Below are the code and all the weights of a small trained network. Each question names an input and a class and asks about switching units off, where a switched-off unit gives its printed mean instead of its output.

import numpy as np


def w(rows, s, z=0):
    codes = np.array(rows[::2]) - 128.0
    scale = np.full(codes.shape[1], s)
    scale[-1] = z or s
    return codes * scale


def f(y):
    return np.maximum(y, 0)


def log_softmax(a):
    a = a - a.max(-1, keepdims=True)
    return a - np.log(np.exp(a).sum(-1, keepdims=True))


def net(x, mask):
    res = np.array(x, float).reshape(1, 6) / 4 @ E
    y = f(res @ A[0][:, :-1].T + A[0][:, -1])
    res = res + np.where(mask, y, B[0][:, -1]) @ B[0][:, :-1]
    return log_softmax(res[-1] @ U[:, :-1].T + U[:, -1])


A, B = {}, {}
E = w([
[159,131,190,79,130,69,244,122,116],'x0',
[142,245,140,231,147,80,171,195,121],'x1',
[51,26,188,174,132,74,108,214,91],'x2',
[99,206,174,58,118,169,107,164,40],'x3',
[112,126,59,171,30,55,180,42,12],'x4',
[145,143,202,157,194,102,60,23,86],'x5',
],0.011)
A[0] = w([
[86,127,53,103,8,152,174,181,143,65],'N0',
[122,113,86,161,37,102,166,88,16,49],'N1',
[201,40,75,215,143,79,168,82,215,130],'N2',
[202,210,64,98,80,149,137,46,148,71],'N3',
[138,106,75,103,81,142,179,188,130,32],'N4',
[128,143,147,132,206,105,125,23,98,102],'N5',
[147,58,97,98,118,161,135,94,66,66],'N6',
[62,51,168,188,75,96,131,147,48,89],'N7',
[119,114,199,186,123,108,91,30,68,50],'N8',
[111,142,103,147,54,108,146,104,68,1],'N9',
[160,205,83,225,143,89,123,177,82,125],'N10',
[85,56,111,77,92,190,100,65,118,89],'N11',
[74,198,161,72,85,166,116,148,43,89],'N12',
[156,108,152,73,136,50,247,105,77,97],'N13',
[66,138,45,193,76,162,59,107,83,121],'N14',
],0.011,0.0068)
B[0] = w([
[196,183,135,218,122,79,44,128,114,216],'N0',
[138,150,164,46,90,187,94,237,125,237],'N1',
[74,178,176,98,67,174,124,106,11,248],'N2',
[50,42,73,125,209,61,158,191,45,233],'N3',
[184,214,94,177,149,71,36,119,111,181],'N4',
[169,186,133,170,145,102,89,159,72,207],'N5',
[178,120,176,75,98,86,211,129,186,175],'N6',
[97,110,46,132,165,84,185,184,69,223],'N7',
[179,188,80,164,138,87,42,114,141,211],'N8',
[138,149,180,55,138,151,95,183,113,186],'N9',
[200,51,178,40,89,77,214,74,182,237],'N10',
[177,112,208,117,124,68,219,114,144,212],'N11',
[75,105,155,161,39,140,121,63,48,209],'N12',
[142,61,143,226,189,238,159,69,153,218],'N13',
[163,72,100,184,155,254,171,112,147,214],'N14',
],0.0096,0.016)
U = w([
[201,182,130,175,123,63,51,117,120,85],'0',
[189,112,171,89,76,61,186,88,158,95],'1',
[130,162,178,61,159,190,92,194,136,254],'2',
[50,78,92,152,157,55,137,174,95,152],'3',
[56,164,142,139,11,147,124,45,74,137],'4',
[172,94,129,193,169,247,130,99,157,128],'5',
[113,151,104,137,89,148,137,96,127,106],'6',
[97,165,74,92,129,165,124,99,187,65],'7',
],0.011,0.0096)

Each question gives the input, the list of numbers given to net, and the class t.
The units are the neurons (one row each of A and B). Each row of codes is followed by its name. A weight is (code - 128) times the scale printed after its matrix; where a second scale follows, it is the last column's (A, B and U).
mask holds one flag per neuron, in row order. A switched-off neuron (its flag False) gives its mean, the last column of its row in B, instead of its output. The means were averaged over made-up inputs and are rounded, as every weight is.
A unit's drop is (log p(t) with every unit on - log p(t) with that unit switched off) / (log p(t) with every unit on - log p(t) with every unit switched off).
The circuit of an input: a set's keep is (log p(t) with only the set's units on - log p(t) with every unit switched off) / (log p(t) with every unit on - log p(t) with every unit switched off). Starting from the 12 units with the biggest drops (on a tie, the unit counted first), units are removed one at a time, each time the one whose removal leaves the highest keep (on an exact tie, the one counted first), for as long as the keep stays at least 0.8.
units of the circuit, in order: the units of the circuit, biggest drop first
unit that matters most: the unit with the biggest drop
top k neurons: the k neurons with the biggest drops, biggest first
drop of u: that unit's drop, to one decimal
input [2,6,-5,-4,0,-6], class 0: units of the circuit, in order => (N0)
input [7,6,-5,3,-7,-7], class 0: top 3 neurons => (N4 N14 N1)
input [8,-7,5,-1,0,6], class 5: top 3 neurons => (N13 N10 N3)
input [-1,2,5,5,-1,3], class 3: top 3 neurons => (N2 N7 N0)
input [6,1,0,-5,-3,-2], class 5: top 2 neurons => (N13 N12)
input [-6,-8,7,-1,-7,-8], class 0: units of the circuit, in order => (N0 N4)
input [-8,0,-1,-5,6,-7], class 5: top 2 neurons => (N14 N8)
input [-1,-2,3,5,-2,-1], class 4: top 2 neurons => (N3 N12)
input [-6,4,4,6,-3,-5], class 4: top 4 neurons => (N12 N13 N3 N8)
input [8,6,-2,6,-3,2], class 5: top 3 neurons => (N13 N2 N11)
input [-6,-6,-4,-4,6,-3], class 1: top 3 neurons => (N11 N6 N13)
input [3,7,1,8,-3,-3], class 4: top 3 neurons => (N12 N11 N6)
input [-8,7,7,5,2,0], class 5: top 2 neurons => (N14 N3)
input [5,-3,4,-6,1,6], class 0: top 3 neurons => (N8 N5 N12)
input [5,-6,-6,-7,7,5], class 2: unit that matters most => N1
input [-8,6,4,-7,2,-6], class 5: drop of N9 => 0.0
input [-1,6,-2,3,-4,-6], class 0: drop of N0 => 0.3
input [6,1,-4,-4,8,3], class 2: drop of N1 => 0.5
